Here is a tiny trained network, its code and every weight. The questions are about switching its units off for an input and a class, where a switched-off unit gives its printed mean instead of its output.

import numpy as np


def w(rows, s, z=0):
    codes = np.array(rows[::2]) - 128.0
    scale = np.full(codes.shape[1], s)
    scale[-1] = z or s
    return codes * scale


def f(y):
    return np.maximum(y, 0)


def log_softmax(a):
    a = a - a.max(-1, keepdims=True)
    return a - np.log(np.exp(a).sum(-1, keepdims=True))


def net(x, mask):
    res = np.array(x, float).reshape(1, 5) / 4 @ E
    y = f(res @ A[0][:, :-1].T + A[0][:, -1])
    res = res + np.where(mask, y, B[0][:, -1]) @ B[0][:, :-1]
    return log_softmax(res[-1] @ U[:, :-1].T + U[:, -1])


A, B = {}, {}
E = w([
[83,138,148,132,134,90,141,118,114,144,125],'x0',
[158,139,151,124,127,144,164,94,144,113,107],'x1',
[198,177,213,16,114,63,27,155,135,127,57],'x2',
[100,209,91,61,66,194,172,155,2,186,82],'x3',
[178,43,150,129,250,153,165,232,152,198,72],'x4',
],0.01)
A[0] = w([
[190,61,183,91,201,77,69,150,181,134,74,170],'neuron 0',
[172,103,217,99,177,86,77,150,169,128,84,130],'neuron 1',
[118,225,64,108,58,146,172,108,35,111,160,185],'neuron 2',
[119,94,150,148,65,108,97,80,138,92,152,176],'neuron 3',
[118,135,123,134,111,194,178,61,119,90,146,207],'neuron 4',
[118,135,130,153,121,89,56,70,176,32,203,217],'neuron 5',
[144,133,121,93,152,189,180,189,54,214,68,63],'neuron 6',
[82,128,71,140,47,211,159,81,94,142,166,195],'neuron 7',
[113,45,94,212,188,147,182,116,152,175,180,254],'neuron 8',
[156,219,171,52,86,108,1,113,78,126,62,189],'neuron 9',
[116,82,125,113,120,169,137,190,102,201,84,114],'neuron 10',
],0.0072,0.004)
B[0] = w([
[193,109,98,138,116,51,129,223,102,124,130,235],'neuron 0',
[203,153,89,159,106,39,117,254,104,174,40,211],'neuron 1',
[124,164,45,206,74,86,60,114,172,195,112,228],'neuron 2',
[98,144,141,96,122,187,76,73,39,122,65,174],'neuron 3',
[131,119,72,156,105,130,116,150,81,173,98,188],'neuron 4',
[70,60,191,88,147,180,158,93,11,7,7,211],'neuron 5',
[54,129,168,88,103,175,80,104,55,82,59,207],'neuron 6',
[116,132,31,173,107,125,104,135,120,203,101,219],'neuron 7',
[90,30,146,157,184,157,241,118,156,147,140,253],'neuron 8',
[190,241,191,100,25,158,21,88,173,140,210,235],'neuron 9',
[94,120,166,50,165,170,120,118,134,111,66,183],'neuron 10',
],0.0074,0.014)
U = w([
[36,89,119,141,153,202,165,96,67,121,76,214],'0',
[151,133,21,211,91,13,127,181,150,189,103,152],'1',
[121,143,230,54,96,123,106,147,77,79,98,110],'2',
[139,186,153,128,65,132,93,93,249,185,228,5],'3',
[131,67,159,176,229,125,217,159,255,146,173,131],'4',
],0.0079,0.0021)

Each question gives the input, the list of numbers given to net, and the class t.
The units are the neurons (one row each of A and B). Each row of codes is followed by its name. A weight is (code - 128) times the scale printed after its matrix; where a second scale follows, it is the last column's (A, B and U).
mask holds one flag per neuron, in row order. A switched-off neuron (its flag False) gives its mean, the last column of its row in B, instead of its output. The means were averaged over made-up inputs and are rounded, as every weight is.
A unit's drop is (log p(t) with every unit on - log p(t) with that unit switched off) / (log p(t) with every unit on - log p(t) with every unit switched off).
The circuit of an input: a set's keep is (log p(t) with only the set's units on - log p(t) with every unit switched off) / (log p(t) with every unit on - log p(t) with every unit switched off). Starting from all 11 units, units are removed one at a time, each time the one whose removal leaves the highest keep (on an exact tie, the one counted first), for as long as the keep stays at least 0.8.
units of the circuit, in order: the units of the circuit, biggest drop first
unit that matters most: the unit with the biggest drop
k most important neurons: the k neurons with the biggest drops, biggest first
drop of u: that unit's drop, to one decimal
input [-4,3,3,-6,-2], class 2: unit that matters most -> neuron 5
input [5,1,1,-1,-4], class 2: units of the circuit, in order -> (neuron 8; neuron 5)
input [-2,-7,-5,0,4], class 4: units of the circuit, in order -> (neuron 5; neuron 8)
input [4,4,-1,-2,0], class 0: 4 most important neurons -> (neuron 9; neuron 0; neuron 1; neuron 2)
input [5,8,1,4,-8], class 3: 2 most important neurons -> (neuron 9; neuron 1)
input [-2,-5,4,2,8], class 2: 4 most important neurons -> (neuron 6; neuron 10; neuron 2; neuron 7)
input [1,4,0,-6,4], class 4: 4 most important neurons -> (neuron 2; neuron 8; neuron 7; neuron 4)
input [-8,6,3,2,-6], class 3: 2 most important neurons -> (neuron 9; neuron 2)
input [-7,6,7,-1,2], class 1: 3 most important neurons -> (neuron 1; neuron 0; neuron 5)
input [3,-4,1,0,-2], class 2: 3 most important neurons -> (neuron 8; neuron 7; neuron 2)
input [4,-8,-1,-8,1], class 4: 2 most important neurons -> (neuron 6; neuron 8)
input [-2,-2,0,-6,-1], class 0: 2 most important neurons -> (neuron 5; neuron 9)
input [-6,1,-8,0,3], class 4: 3 most important neurons -> (neuron 8; neuron 5; neuron 3)
input [-5,-7,-4,-1,-8], class 0: unit that matters most -> neuron 5
input [5,-4,-4,-3,-8], class 0: drop of neuron 5 -> 0.5
input [7,6,1,-6,-6], class 2: drop of neuron 4 -> 0.0
input [-4,1,-5,3,-4], class 1: drop of neuron 2 -> 0.1
input [-8,5,8,6,-1], class 3: 2 most important neurons -> (neuron 9; neuron 5)
